Below is a small trained network, with its code and all its weights. Each question gives an input and a target symbol and asks what happens when units are switched off, that is, made to give their printed mean instead of their output.

import numpy as np


def w(rows, s, z=0):
    codes = np.array(rows[::2]) - 128.0
    scale = np.full(codes.shape[1], s)
    scale[-1] = z or s
    return codes * scale


def f(y):
    return np.maximum(y, 0)


def softmax(a):
    e = np.exp(a - a.max(-1, keepdims=True))
    return e / e.sum(-1, keepdims=True)


def log_softmax(a):
    a = a - a.max(-1, keepdims=True)
    return a - np.log(np.exp(a).sum(-1, keepdims=True))


def net(x, mask):
    ids = ['Δβζημξτ'.index(c) for c in x.split()]
    T = len(ids)
    res = E[ids] + P[:T]
    u = 0
    for l in range(3):
        r = res
        for j in range(2):
            rows = slice(2 * j, 2 * j + 2)
            q, k, v = (r @ M[l][rows].T for M in (Q, K, V))
            z = softmax(np.where(np.tri(T) > 0, q @ k.T / 2**0.5, -1e9)) @ v
            o = O[l][rows]
            res = res + np.where(mask[u + j], z, o[:, -1]) @ o[:, :-1]
        u += 2
        y = f(res @ A[l][:, :-1].T + A[l][:, -1])
        res = res + np.where(mask[u : u + 8], y, B[l][:, -1]) @ B[l][:, :-1]
        u += 8
    return log_softmax(res[-1] @ U[:, :-1].T + U[:, -1])


Q, K, V, O, A, B = {}, {}, {}, {}, {}, {}
E = w([
[229,110,97,186,214,62,185],'Δ',
[146,162,63,191,119,144,167],'β',
[148,154,62,188,122,156,164],'ζ',
[56,196,106,126,52,58,144],'η',
[124,72,201,93,216,9,168],'μ',
[90,90,83,27,155,225,124],'ξ',
[188,116,233,179,125,143,1],'τ',
],0.0083)
P = w([
[66,120,112,147,162,98,156],'0',
[97,83,119,116,114,137,180],'1',
[88,188,101,122,172,147,134],'2',
[177,87,166,74,110,127,169],'3',
[85,180,103,139,179,144,88],'4',
[227,125,150,213,58,138,166],'5',
[117,135,83,125,209,159,38],'6',
[161,68,163,6,45,130,34],'7',
[64,140,96,176,199,117,6],'8',
],0.011)
Q[0] = w([
[107,156,123,206,72,126,182],'0.h1',
[182,93,156,157,1,170,132],'0.h1',
[95,194,24,116,232,142,97],'0.h2',
[57,239,127,110,224,117,138],'0.h2',
],0.0066)
K[0] = w([
[154,147,141,178,147,97,141],'0.h1',
[186,109,126,148,117,102,214],'0.h1',
[149,127,125,163,114,146,5],'0.h2',
[146,135,128,95,120,163,22],'0.h2',
],0.011)
V[0] = w([
[64,188,158,131,93,91,102],'0.h1',
[167,119,102,80,71,128,86],'0.h1',
[3,84,18,63,159,170,176],'0.h2',
[99,144,46,142,158,136,136],'0.h2',
],0.006)
O[0] = w([
[215,130,114,137,115,91,27,119],'0.h1',
[62,87,184,76,72,144,104,110],'0.h1',
[128,1,35,173,108,108,91,252],'0.h2',
[124,85,91,168,147,124,88,169],'0.h2',
],0.0063,0.0046)
A[0] = w([
[196,113,138,103,142,230,225,158],'0.n1',
[183,127,168,213,124,137,38,175],'0.n2',
[206,108,98,201,79,69,167,235],'0.n3',
[70,94,185,65,171,117,34,201],'0.n4',
[224,121,83,154,110,143,177,126],'0.n5',
[180,42,156,139,210,40,234,37],'0.n6',
[158,88,194,58,17,148,83,192],'0.n7',
[42,167,84,238,248,131,3,252],'0.n8',
],0.0056,0.0034)
B[0] = w([
[161,131,128,127,105,204,147,154],'0.n1',
[65,155,140,116,143,178,44,161],'0.n2',
[68,98,112,150,3,128,105,183],'0.n3',
[179,113,90,77,202,138,118,199],'0.n4',
[147,112,153,203,65,184,114,151],'0.n5',
[209,32,119,179,175,83,128,157],'0.n6',
[235,32,117,108,30,148,94,171],'0.n7',
[202,185,32,168,206,153,84,255],'0.n8',
],0.0065,0.0085)
Q[1] = w([
[32,52,243,24,198,143,108],'1.h1',
[2,150,16,234,232,137,147],'1.h1',
[90,172,64,222,133,218,134],'1.h2',
[209,135,204,104,18,193,169],'1.h2',
],0.006)
K[1] = w([
[62,174,106,254,123,126,147],'1.h1',
[159,174,91,93,180,110,64],'1.h1',
[182,145,130,60,152,74,108],'1.h2',
[157,86,161,137,67,118,180],'1.h2',
],0.0091)
V[1] = w([
[72,209,120,209,31,129,180],'1.h1',
[139,133,147,166,126,2,116],'1.h1',
[182,81,123,191,120,133,107],'1.h2',
[111,126,156,92,126,59,138],'1.h2',
],0.0081)
O[1] = w([
[63,159,95,254,125,168,131,2],'1.h1',
[157,249,97,125,94,141,113,79],'1.h1',
[97,198,175,115,120,195,153,228],'1.h2',
[222,134,72,79,106,104,99,34],'1.h2',
],0.008,0.0092)
A[1] = w([
[4,123,113,90,14,145,139,156],'1.n1',
[62,235,247,76,140,188,161,212],'1.n2',
[170,96,185,99,215,6,121,252],'1.n3',
[97,105,134,184,97,129,163,115],'1.n4',
[157,98,193,80,157,134,252,167],'1.n5',
[138,129,192,80,193,200,140,178],'1.n6',
[184,174,72,169,213,92,168,55],'1.n7',
[131,253,116,208,183,99,156,97],'1.n8',
],0.005,0.0045)
B[1] = w([
[97,72,241,53,107,120,146,182],'1.n1',
[71,214,167,115,173,169,224,162],'1.n2',
[89,159,74,192,75,232,166,254],'1.n3',
[52,68,118,171,89,130,136,149],'1.n4',
[96,160,109,166,35,79,183,186],'1.n5',
[70,187,124,99,108,129,126,233],'1.n6',
[166,85,111,117,126,90,25,154],'1.n7',
[119,44,254,122,180,69,115,153],'1.n8',
],0.0057,0.0082)
Q[2] = w([
[110,67,113,51,98,82,202],'2.h1',
[182,99,209,132,110,200,147],'2.h1',
[188,66,106,94,115,57,2],'2.h2',
[210,124,175,171,17,105,223],'2.h2',
],0.005)
K[2] = w([
[186,77,112,152,168,181,67],'2.h1',
[168,99,253,136,36,152,42],'2.h1',
[192,13,90,134,116,151,109],'2.h2',
[127,120,162,127,65,11,144],'2.h2',
],0.0054)
V[2] = w([
[100,119,177,110,44,99,70],'2.h1',
[160,141,225,98,112,229,2],'2.h1',
[40,159,191,41,38,143,82],'2.h2',
[100,130,134,54,204,225,40],'2.h2',
],0.005)
O[2] = w([
[90,220,51,128,188,54,132,138],'2.h1',
[87,115,85,160,63,2,217,155],'2.h1',
[215,110,39,203,221,240,216,154],'2.h2',
[128,106,127,162,124,59,235,254],'2.h2',
],0.0056,0.0061)
A[2] = w([
[126,76,168,179,105,175,117,16],'2.n1',
[78,74,217,149,78,143,96,58],'2.n2',
[177,84,116,81,199,140,77,238],'2.n3',
[138,88,58,178,117,154,112,252],'2.n4',
[167,31,217,98,106,83,83,63],'2.n5',
[254,215,140,25,79,132,67,193],'2.n6',
[122,198,122,184,187,106,7,25],'2.n7',
[128,90,99,111,196,135,113,204],'2.n8',
],0.0071,0.0024)
B[2] = w([
[99,113,137,127,170,131,88,199],'2.n1',
[145,100,174,129,186,136,119,221],'2.n2',
[98,147,109,136,92,126,119,254],'2.n3',
[129,111,88,153,110,117,85,248],'2.n4',
[255,102,162,75,188,120,152,175],'2.n5',
[81,166,192,81,103,127,56,196],'2.n6',
[147,118,177,113,60,7,182,187],'2.n7',
[128,144,106,135,96,142,126,254],'2.n8',
],0.0095,0.0056)
U = w([
[165,119,1,171,87,184,49,237],'Δ',
[220,68,160,100,161,107,132,125],'β',
[144,214,159,148,189,166,204,249],'ζ',
[144,159,155,84,92,136,84,92],'η',
[90,123,171,159,152,148,99,11],'μ',
[84,114,173,155,148,134,110,1],'ξ',
[109,114,112,147,24,45,215,103],'τ',
],0.0062,0.0031)

Each question gives the input, a string of symbols that net reads in full, and the target symbol t.
The units are the heads (2 rows each of Q, K, V and O) and the neurons (one row each of A and B). Each row of codes is followed by its name. A weight is (code - 128) times the scale printed after its matrix; where a second scale follows, it is the last column's (O, A, B and U).
mask holds one flag per unit, layer by layer, with each layer's heads first. A switched-off unit (its flag False) gives its mean, the last column of its rows in O or B, instead of its output. The means were averaged over made-up inputs and are rounded, as every weight is.
A unit's drop is (log p(t) with every unit on - log p(t) with that unit switched off) / (log p(t) with every unit on - log p(t) with every unit switched off).
The circuit of an input: a set's keep is (log p(t) with only the set's units on - log p(t) with every unit switched off) / (log p(t) with every unit on - log p(t) with every unit switched off). Starting from the 12 units with the biggest drops (on a tie, the unit counted first), units are removed one at a time, each time the one whose removal leaves the highest keep (on an exact tie, the one counted first), for as long as the keep stays at least 0.8.
circuit, biggest first: the units of the circuit, biggest drop first
most important unit: the unit with the biggest drop
k most important neurons of layer l: the k neurons of layer l with the biggest drops, biggest first
which heads matter: for each layer, one digit per head in row order, 1 if its drop is at least 0.15 and else 0, layers parted by /
input η η β ξ τ ξ η μ ζ, target η: circuit, biggest first : 1.h1, 0.n4, 2.n6
input η ξ μ ξ Δ τ, target β: circuit, biggest first : 1.h1, 2.n5
input τ ζ ξ η ξ ξ η ζ, target β: circuit, biggest first : 2.n5, 0.n7
input η η ξ μ ξ τ η ζ, target τ: circuit, biggest first : 2.h1, 0.n8, 0.n7
input ξ ξ η Δ η τ ζ, target ζ: which heads matter : 01 / 00 / 00
input τ Δ τ τ Δ, target ζ: which heads matter : 01 / 00 / 00
input Δ β μ ξ η ξ ξ τ, target β: circuit, biggest first : 2.n5
input μ Δ ζ β η ξ, target μ: 2 most important neurons of layer 2 : 2.n1, 2.n2
input μ ξ ξ ξ η μ ξ ξ, target η: circuit, biggest first : 0.n7, 2.n6, 0.n6, 1.h1
input ξ η τ Δ ξ Δ η μ, target ζ: which heads matter : 00 / 11 / 00
input τ ζ η η τ Δ, target Δ: circuit, biggest first : 2.h2, 0.n3, 2.n4
input β η ξ ξ η ζ η η ζ, target τ: which heads matter : 00 / 00 / 00
input Δ μ η ξ β μ μ η β, target η: 2 most important neurons of layer 2 : 2.n6, 2.n7
input η ξ ξ τ ξ, target ζ: circuit, biggest first : 0.h2, 1.n2
input η η η τ η, target ζ: circuit, biggest first : 0.h2
input β Δ Δ η ξ ξ η η, target β: circuit, biggest first : 0.n7, 2.n5
input μ η μ ξ, target Δ: 3 most important neurons of layer 0 : 0.n8, 0.n3, 0.n4
input τ η ξ ξ ξ ζ Δ Δ, target ξ: which heads matter : 00 / 11 / 00
input ξ β ξ μ Δ β, target η: circuit, biggest first : 1.h1, 2.n6, 0.n6
input Δ η η η μ η, target Δ: most important unit : 2.h2
input η η ξ ξ, target Δ: 3 most important neurons of layer 0 : 0.n3, 0.n4, 0.n8
input μ η τ ζ τ η ξ Δ, target Δ: which heads matter : 00 / 10 / 01
input μ ξ ξ η Δ ζ η β μ, target η: which heads matter : 00 / 10 / 00
input Δ ξ ξ μ ξ ζ μ, target Δ: which heads matter : 00 / 00 / 00
input η η ξ Δ ξ μ τ ξ, target η: which heads matter : 00 / 01 / 00
